Below is a small trained network, with its code and all its weights. Each question gives an input and a target symbol and asks what happens when units are switched off, that is, made to give their printed mean instead of their output.

import numpy as np


def w(rows, s, z=0):
    codes = np.array(rows[::2]) - 128.0
    scale = np.full(codes.shape[1], s)
    scale[-1] = z or s
    return codes * scale


def norm(h):
    return h / np.sqrt((h * h).mean(-1, keepdims=True) + 1e-5)


def f(y):
    return np.maximum(y, 0)


def softmax(a):
    e = np.exp(a - a.max(-1, keepdims=True))
    return e / e.sum(-1, keepdims=True)


def log_softmax(a):
    a = a - a.max(-1, keepdims=True)
    return a - np.log(np.exp(a).sum(-1, keepdims=True))


def net(x, mask):
    ids = ['αβγπτω'.index(c) for c in x.split()]
    T = len(ids)
    res = E[ids] + P[:T]
    u = 0
    for l in range(3):
        r = norm(res)
        for j in range(3):
            rows = slice(2 * j, 2 * j + 2)
            q, k, v = (r @ M[l][rows].T for M in (Q, K, V))
            z = softmax(np.where(np.tri(T) > 0, q @ k.T / 2**0.5, -1e9)) @ v
            o = O[l][rows]
            res = res + np.where(mask[u + j], z, o[:, -1]) @ o[:, :-1]
        u += 3
        y = f(norm(res) @ A[l][:, :-1].T + A[l][:, -1])
        res = res + np.where(mask[u : u + 4], y, B[l][:, -1]) @ B[l][:, :-1]
        u += 4
    return log_softmax(norm(res)[-1] @ U[:, :-1].T + U[:, -1])


Q, K, V, O, A, B = {}, {}, {}, {}, {}, {}
E = w([
[141,222,157],'α',
[203,129,114],'β',
[164,254,110],'γ',
[86,121,127],'π',
[152,230,218],'τ',
[216,128,94],'ω',
],0.0069)
P = w([
[89,132,70],'0',
[140,45,147],'1',
[116,168,124],'2',
[152,205,83],'3',
[239,1,51],'4',
[148,10,176],'5',
[147,59,175],'6',
[150,77,136],'7',
],0.0036)
Q[0] = w([
[135,130,113],'0.h1',
[121,172,9],'0.h1',
[130,69,136],'0.h2',
[14,59,70],'0.h2',
[183,210,63],'0.h3',
[70,47,115],'0.h3',
],0.012)
K[0] = w([
[137,113,136],'0.h1',
[104,197,42],'0.h1',
[159,115,160],'0.h2',
[52,189,183],'0.h2',
[45,201,126],'0.h3',
[248,126,94],'0.h3',
],0.012)
V[0] = w([
[121,134,116],'0.h1',
[31,126,89],'0.h1',
[139,106,102],'0.h2',
[5,147,171],'0.h2',
[109,81,66],'0.h3',
[99,103,75],'0.h3',
],0.011)
O[0] = w([
[134,121,142,125],'0.h1',
[69,106,226,69],'0.h1',
[132,92,112,134],'0.h2',
[1,181,236,1],'0.h2',
[85,47,144,77],'0.h3',
[87,48,165,103],'0.h3',
],0.0067,0.0062)
A[0] = w([
[122,85,120,87],'0.n1',
[89,176,144,189],'0.n2',
[58,127,183,154],'0.n3',
[188,14,2,250],'0.n4',
],0.0077,0.0011)
B[0] = w([
[112,133,101,135],'0.n1',
[108,102,110,155],'0.n2',
[109,63,139,159],'0.n3',
[130,194,247,254],'0.n4',
],0.012,0.0084)
Q[1] = w([
[41,57,175],'1.h1',
[146,181,90],'1.h1',
[169,156,252],'1.h2',
[215,197,80],'1.h2',
[134,120,173],'1.h3',
[125,64,44],'1.h3',
],0.013)
K[1] = w([
[225,160,122],'1.h1',
[62,111,116],'1.h1',
[95,248,113],'1.h2',
[100,128,25],'1.h2',
[91,173,156],'1.h3',
[127,110,220],'1.h3',
],0.016)
V[1] = w([
[154,92,255],'1.h1',
[216,79,106],'1.h1',
[142,160,198],'1.h2',
[146,129,205],'1.h2',
[82,141,94],'1.h3',
[214,116,114],'1.h3',
],0.014)
O[1] = w([
[181,254,48,212],'1.h1',
[9,190,120,8],'1.h1',
[111,85,39,254],'1.h2',
[127,138,76,196],'1.h2',
[175,91,120,91],'1.h3',
[48,150,180,165],'1.h3',
],0.0093,0.0061)
A[1] = w([
[70,153,97,246],'1.n1',
[73,75,250,160],'1.n2',
[176,120,118,149],'1.n3',
[132,116,111,137],'1.n4',
],0.02,0.0011)
B[1] = w([
[197,155,175,170],'1.n1',
[134,75,251,201],'1.n2',
[87,135,102,254],'1.n3',
[134,134,146,143],'1.n4',
],0.023,0.0078)
Q[2] = w([
[184,73,85],'2.h1',
[105,68,47],'2.h1',
[4,86,145],'2.h2',
[56,164,65],'2.h2',
[172,142,40],'2.h3',
[59,66,151],'2.h3',
],0.019)
K[2] = w([
[193,125,199],'2.h1',
[146,215,211],'2.h1',
[149,221,254],'2.h2',
[246,98,205],'2.h2',
[97,24,195],'2.h3',
[217,170,126],'2.h3',
],0.018)
V[2] = w([
[89,131,187],'2.h1',
[100,228,249],'2.h1',
[236,76,187],'2.h2',
[79,255,75],'2.h2',
[78,49,237],'2.h3',
[46,222,205],'2.h3',
],0.0093)
O[2] = w([
[115,97,124,96],'2.h1',
[56,153,210,146],'2.h1',
[144,174,186,75],'2.h2',
[33,121,55,254],'2.h2',
[204,205,114,243],'2.h3',
[84,254,127,168],'2.h3',
],0.0093,0.0047)
A[2] = w([
[230,219,154,254],'2.n1',
[97,180,156,176],'2.n2',
[197,63,4,2],'2.n3',
[41,116,1,137],'2.n4',
],0.0083,0.00081)
B[2] = w([
[95,139,8,253],'2.n1',
[172,88,152,160],'2.n2',
[89,218,169,201],'2.n3',
[98,5,127,193],'2.n4',
],0.014,0.0072)
U = w([
[65,82,65,238],'α',
[251,63,105,33],'β',
[66,199,154,25],'γ',
[72,202,158,21],'π',
[149,147,94,65],'τ',
[158,132,228,254],'ω',
],0.011,0.0039)

Each question gives the input, a string of symbols that net reads in full, and the target symbol t.
The units are the heads (2 rows each of Q, K, V and O) and the neurons (one row each of A and B). Each row of codes is followed by its name. A weight is (code - 128) times the scale printed after its matrix; where a second scale follows, it is the last column's (O, A, B and U).
mask holds one flag per unit, layer by layer, with each layer's heads first. A switched-off unit (its flag False) gives its mean, the last column of its rows in O or B, instead of its output. The means were averaged over made-up inputs and are rounded, as every weight is.
A unit's drop is (log p(t) with every unit on - log p(t) with that unit switched off) / (log p(t) with every unit on - log p(t) with every unit switched off).
The circuit of an input: a set's keep is (log p(t) with only the set's units on - log p(t) with every unit switched off) / (log p(t) with every unit on - log p(t) with every unit switched off). Starting from the 12 units with the biggest drops (on a tie, the unit counted first), units are removed one at a time, each time the one whose removal leaves the highest keep (on an exact tie, the one counted first), for as long as the keep stays at least 0.8.
units of the circuit, in order: the units of the circuit, biggest drop first
k most important neurons: the k neurons with the biggest drops, biggest first
k most important neurons of layer l: the k neurons of layer l with the biggest drops, biggest first
heads that matter: for each layer, one digit per head in row order, 1 if its drop is at least 0.15 and else 0, layers parted by /
input γ α ω, target ω: units of the circuit, in order : 0.n4; 1.h1; 0.h2
input α π τ π, target β: units of the circuit, in order : 0.h2; 0.n4; 1.h3; 2.h2
input α τ ω τ τ γ γ τ, target β: units of the circuit, in order : 0.h2; 1.h1; 0.n4
input τ π τ τ τ π α, target α: units of the circuit, in order : 0.h2; 0.n4
input γ β β, target ω: units of the circuit, in order : 0.n4; 1.h1; 0.h2
input γ γ γ ω α, target ω: units of the circuit, in order : 0.n4; 1.h1; 0.h2
input τ π τ, target ω: heads that matter : 111 / 100 / 000
input γ ω α τ α ω, target ω: heads that matter : 010 / 100 / 000
input τ γ τ, target α: heads that matter : 011 / 000 / 000
input α τ ω ω, target β: 2 most important neurons : 0.n4; 1.n2
input τ α τ ω ω τ β, target α: heads that matter : 011 / 000 / 000
input π τ α γ τ τ τ, target α: heads that matter : 100 / 000 / 000
input π γ τ γ, target α: heads that matter : 100 / 100 / 000
input γ β γ, target ω: heads that matter : 010 / 100 / 000
input α α β π τ π, target β: 2 most important neurons : 0.n2; 0.n4
input α τ ω τ α, target β: 2 most important neurons : 0.n4; 1.n2
input α τ τ ω τ τ, target β: heads that matter : 110 / 101 / 001
input ω τ ω, target π: most important neuron of layer 1 : 1.n1
input τ ω α α, target α: heads that matter : 011 / 001 / 000
input τ γ γ π, target ω: heads that matter : 000 / 100 / 000
input τ τ π τ, target ω: 2 most important neurons : 0.n4; 2.n1
input τ τ τ β, target α: 2 most important neurons : 1.n2; 0.n4
